Here is a tiny trained network, its code and every weight. The questions are about switching its units off for an input and a class, where a switched-off unit gives its printed mean instead of its output.

import numpy as np


def w(rows, s, z=0):
    codes = np.array(rows[::2]) - 128.0
    scale = np.full(codes.shape[1], s)
    scale[-1] = z or s
    return codes * scale


def norm(h):
    return h / np.sqrt((h * h).mean(-1, keepdims=True) + 1e-5)


def f(y):
    return np.maximum(y, 0)


def log_softmax(a):
    a = a - a.max(-1, keepdims=True)
    return a - np.log(np.exp(a).sum(-1, keepdims=True))


def net(x, mask):
    res = np.array(x, float).reshape(1, 2) / 4 @ E
    u = 0
    for l in range(2):
        y = f(norm(res) @ A[l][:, :-1].T + A[l][:, -1])
        res = res + np.where(mask[u : u + 11], y, B[l][:, -1]) @ B[l][:, :-1]
        u += 11
    return log_softmax(norm(res)[-1] @ U[:, :-1].T + U[:, -1])


A, B = {}, {}
E = w([
[254,123,176,211,163,15,129,5,217,126,132],'x0',
[173,25,142,80,16,222,126,80,206,131,149],'x1',
],0.0017)
A[0] = w([
[134,99,141,44,61,214,136,101,174,144,176,201],'L0N1',
[202,80,142,145,77,143,119,72,146,152,160,50],'L0N2',
[82,87,94,34,126,251,153,167,91,137,122,165],'L0N3',
[140,140,123,106,143,132,98,134,137,132,120,103],'L0N4',
[45,160,101,76,168,159,105,169,63,102,104,121],'L0N5',
[107,117,79,108,151,162,60,110,158,124,144,106],'L0N6',
[140,135,101,118,141,162,110,153,104,60,165,128],'L0N7',
[117,211,122,162,192,110,165,128,100,116,138,198],'L0N8',
[128,212,123,136,173,80,115,167,44,168,87,136],'L0N9',
[206,120,178,212,148,51,116,47,200,102,134,250],'L0N10',
[132,119,118,158,152,156,149,138,139,111,175,109],'L0N11',
],0.0013,0.0017)
B[0] = w([
[102,124,186,79,252,66,146,165,135,103,112,208],'L0N1',
[76,170,111,111,153,138,148,165,78,86,114,158],'L0N2',
[136,121,151,225,56,38,120,105,111,123,101,208],'L0N3',
[141,117,116,111,132,130,134,112,128,120,131,128],'L0N4',
[143,80,114,206,73,80,129,118,116,118,81,184],'L0N5',
[126,143,154,142,104,115,144,98,113,106,103,135],'L0N6',
[110,117,140,174,111,115,144,103,130,127,112,144],'L0N7',
[116,61,165,47,95,144,141,113,196,100,137,195],'L0N8',
[108,71,188,49,116,125,134,130,210,145,176,188],'L0N9',
[38,82,97,135,40,116,124,215,43,146,103,254],'L0N10',
[128,170,135,144,133,97,157,110,125,150,149,128],'L0N11',
],0.0019,0.0031)
A[1] = w([
[131,124,124,155,119,105,123,141,91,134,77,89],'L1N1',
[217,153,134,173,128,94,126,83,164,132,144,52],'L1N2',
[183,106,110,92,91,231,118,88,186,146,149,74],'L1N3',
[146,118,143,106,145,122,143,145,121,96,106,61],'L1N4',
[230,148,143,215,164,96,118,58,164,126,136,56],'L1N5',
[144,151,130,111,139,139,123,127,148,123,145,49],'L1N6',
[130,193,112,122,208,121,124,131,111,131,145,62],'L1N7',
[108,179,44,79,129,254,114,164,65,146,148,65],'L1N8',
[109,196,100,149,163,120,114,153,74,150,131,151],'L1N9',
[118,216,108,143,243,109,129,126,120,132,137,9],'L1N10',
[102,95,155,119,89,94,126,145,138,102,123,168],'L1N11',
],0.0041,0.0013)
B[1] = w([
[158,112,134,93,147,158,136,109,182,131,163,178],'L1N1',
[52,138,93,134,91,177,120,164,58,153,122,193],'L1N2',
[174,177,244,58,255,55,143,158,165,36,125,191],'L1N3',
[116,114,110,145,119,126,132,124,139,125,137,136],'L1N4',
[42,128,54,162,44,180,126,175,50,131,89,215],'L1N5',
[123,134,115,159,143,135,103,122,111,140,135,128],'L1N6',
[182,76,165,78,131,163,113,106,184,117,158,158],'L1N7',
[134,122,94,241,69,57,126,62,92,130,82,188],'L1N8',
[204,87,169,104,100,168,127,80,181,105,131,189],'L1N9',
[185,87,211,36,154,165,142,120,206,70,140,176],'L1N10',
[147,171,76,148,189,124,110,103,137,169,169,253],'L1N11',
],0.0032,0.004)
U = w([
[71,96,81,193,37,119,122,138,59,118,82,208],'0',
[167,94,228,45,173,114,132,134,175,59,119,185],'1',
[131,159,48,143,201,112,104,109,160,214,206,158],'2',
[154,187,135,120,137,187,138,128,111,165,114,3],'3',
[182,254,137,113,120,176,135,132,97,157,116,19],'4',
],0.0095,0.0029)

Each question gives the input, the list of numbers given to net, and the class t.
The units are the neurons (one row each of A and B). Each row of codes is followed by its name. A weight is (code - 128) times the scale printed after its matrix; where a second scale follows, it is the last column's (A, B and U).
mask holds one flag per neuron, layer by layer. A switched-off neuron (its flag False) gives its mean, the last column of its row in B, instead of its output. The means were averaged over made-up inputs and are rounded, as every weight is.
A unit's drop is (log p(t) with every unit on - log p(t) with that unit switched off) / (log p(t) with every unit on - log p(t) with every unit switched off).
unit that matters most: the unit with the biggest drop
top k neurons: the k neurons with the biggest drops, biggest first
top k neurons in layer l: the k neurons of layer l with the biggest drops, biggest first
drop of u: that unit's drop, to one decimal
input [7,-4], class 0: top neuron => L1N5
input [-5,-6], class 1: top 2 neurons => L0N10; L1N5
input [4,-4], class 0: top 2 neurons in layer 1 => L1N5; L1N3
input [-4,-5], class 1: top 2 neurons => L0N10; L1N5
input [-3,3], class 2: top 2 neurons in layer 1 => L1N11; L1N5
input [2,-3], class 2: top 3 neurons => L0N8; L0N1; L0N9
input [2,3], class 2: top 3 neurons => L0N10; L1N11; L0N1
input [-5,6], class 1: top 2 neurons => L1N3; L0N10
input [8,7], class 0: top 2 neurons in layer 1 => L1N5; L1N2
input [3,3], class 2: top 3 neurons in layer 0 => L0N10; L0N8; L0N3
input [5,-4], class 0: drop of L1N5 => 0.4
input [5,0], class 0: drop of L1N1 => 0.0
input [-2,0], class 2: drop of L1N5 => 0.1
input [-5,8], class 1: unit that matters most => L1N3
input [-3,4], class 1: drop of L0N10 => 4.1
